Here is a tiny trained network, its code and every weight. The questions are about switching its units off for an input and a class, where a switched-off unit gives its printed mean instead of its output.

import numpy as np


def w(rows, s, z=0):
    codes = np.array(rows[::2]) - 128.0
    scale = np.full(codes.shape[1], s)
    scale[-1] = z or s
    return codes * scale


def f(y):
    return y / 2 * (1 + np.tanh(0.7978845608 * (y + 0.044715 * y**3)))


def log_softmax(a):
    a = a - a.max(-1, keepdims=True)
    return a - np.log(np.exp(a).sum(-1, keepdims=True))


def net(x, mask):
    res = np.array(x, float).reshape(1, 6) / 4 @ E
    y = f(res @ A[0][:, :-1].T + A[0][:, -1])
    res = res + np.where(mask, y, B[0][:, -1]) @ B[0][:, :-1]
    return log_softmax(res[-1] @ U[:, :-1].T + U[:, -1])


A, B = {}, {}
E = w([
[128,128,129],'x0',
[220,254,9],'x1',
[127,128,128],'x2',
[103,59,31],'x3',
[129,129,128],'x4',
[245,88,167],'x5',
],0.009)
A[0] = w([
[116,98,202,166],'n1',
[46,95,155,205],'n2',
[148,183,131,125],'n3',
[138,177,32,115],'n4',
[127,64,126,123],'n5',
[112,139,172,187],'n6',
[90,53,132,166],'n7',
[107,58,109,151],'n8',
[56,130,148,180],'n9',
[99,229,61,109],'n10',
[97,207,107,96],'n11',
[34,173,149,131],'n12',
[78,59,145,177],'n13',
[96,199,234,254],'n14',
[97,107,74,142],'n15',
[155,98,160,139],'n16',
[230,180,74,126],'n17',
[162,227,117,116],'n18',
[149,180,71,171],'n19',
[74,49,139,176],'n20',
[168,107,92,107],'n21',
[155,74,169,154],'n22',
[148,58,190,169],'n23',
[204,48,116,181],'n24',
[113,110,253,197],'n25',
[128,234,171,168],'n26',
[138,121,59,117],'n27',
[201,115,128,121],'n28',
],0.016,0.0056)
B[0] = w([
[57,103,146,200],'n1',
[180,29,103,227],'n2',
[206,178,74,167],'n3',
[53,198,142,228],'n4',
[165,112,212,167],'n5',
[76,42,71,165],'n6',
[203,85,197,205],'n7',
[192,135,200,182],'n8',
[169,48,98,195],'n9',
[82,155,93,223],'n10',
[85,176,58,176],'n11',
[179,87,105,198],'n12',
[181,82,148,216],'n13',
[76,95,91,224],'n14',
[146,180,138,174],'n15',
[99,139,137,155],'n16',
[173,212,113,251],'n17',
[174,195,42,212],'n18',
[119,226,119,215],'n19',
[208,84,177,222],'n20',
[146,247,182,160],'n21',
[95,115,191,176],'n22',
[78,107,174,203],'n23',
[141,219,254,199],'n24',
[86,57,170,235],'n25',
[182,125,44,198],'n26',
[31,215,164,178],'n27',
[178,164,151,176],'n28',
],0.009,0.015)
U = w([
[93,9,80,49],'0',
[205,64,125,228],'1',
[3,83,195,204],'2',
[133,95,203,31],'3',
[106,117,59,111],'4',
[19,142,131,177],'5',
[214,122,108,195],'6',
[108,163,165,2],'7',
],0.014,0.006)

Each question gives the input, the list of numbers given to net, and the class t.
The units are the neurons (one row each of A and B). Each row of codes is followed by its name. A weight is (code - 128) times the scale printed after its matrix; where a second scale follows, it is the last column's (A, B and U).
mask holds one flag per neuron, in row order. A switched-off neuron (its flag False) gives its mean, the last column of its row in B, instead of its output. The means were averaged over made-up inputs and are rounded, as every weight is.
A unit's drop is (log p(t) with every unit on - log p(t) with that unit switched off) / (log p(t) with every unit on - log p(t) with every unit switched off).
The circuit of an input: a set's keep is (log p(t) with only the set's units on - log p(t) with every unit switched off) / (log p(t) with every unit on - log p(t) with every unit switched off). Starting from the 12 units with the biggest drops (on a tie, the unit counted first), units are removed one at a time, each time the one whose removal leaves the highest keep (on an exact tie, the one counted first), for as long as the keep stays at least 0.8.
circuit, biggest first: the units of the circuit, biggest drop first
k most important neurons: the k neurons with the biggest drops, biggest first
drop of u: that unit's drop, to one decimal
input [6,8,-3,5,3,-1], class 5: circuit, biggest first : (n4)
input [0,-7,7,2,6,-2], class 1: 3 most important neurons : (n20, n7, n8)
input [5,-8,0,2,-1,-3], class 1: 4 most important neurons : (n20, n7, n8, n13)
input [0,7,-3,1,3,5], class 7: 2 most important neurons : (n4, n27)
input [6,2,-5,-1,8,0], class 4: 2 most important neurons : (n20, n7)
input [4,-4,-3,-7,6,0], class 0: 2 most important neurons : (n24, n4)
input [0,-7,7,2,6,0], class 1: 2 most important neurons : (n2, n20)
input [5,-6,-1,6,1,0], class 1: 2 most important neurons : (n2, n4)
input [0,-6,-2,-1,4,1], class 2: 4 most important neurons : (n23, n1, n25, n26)
input [-6,-5,7,4,-2,6], class 3: drop of n22 : 0.0
input [3,8,8,-6,-5,0], class 4: drop of n10 : 0.3
input [-1,5,-7,7,-6,1], class 7: drop of n14 : 0.2
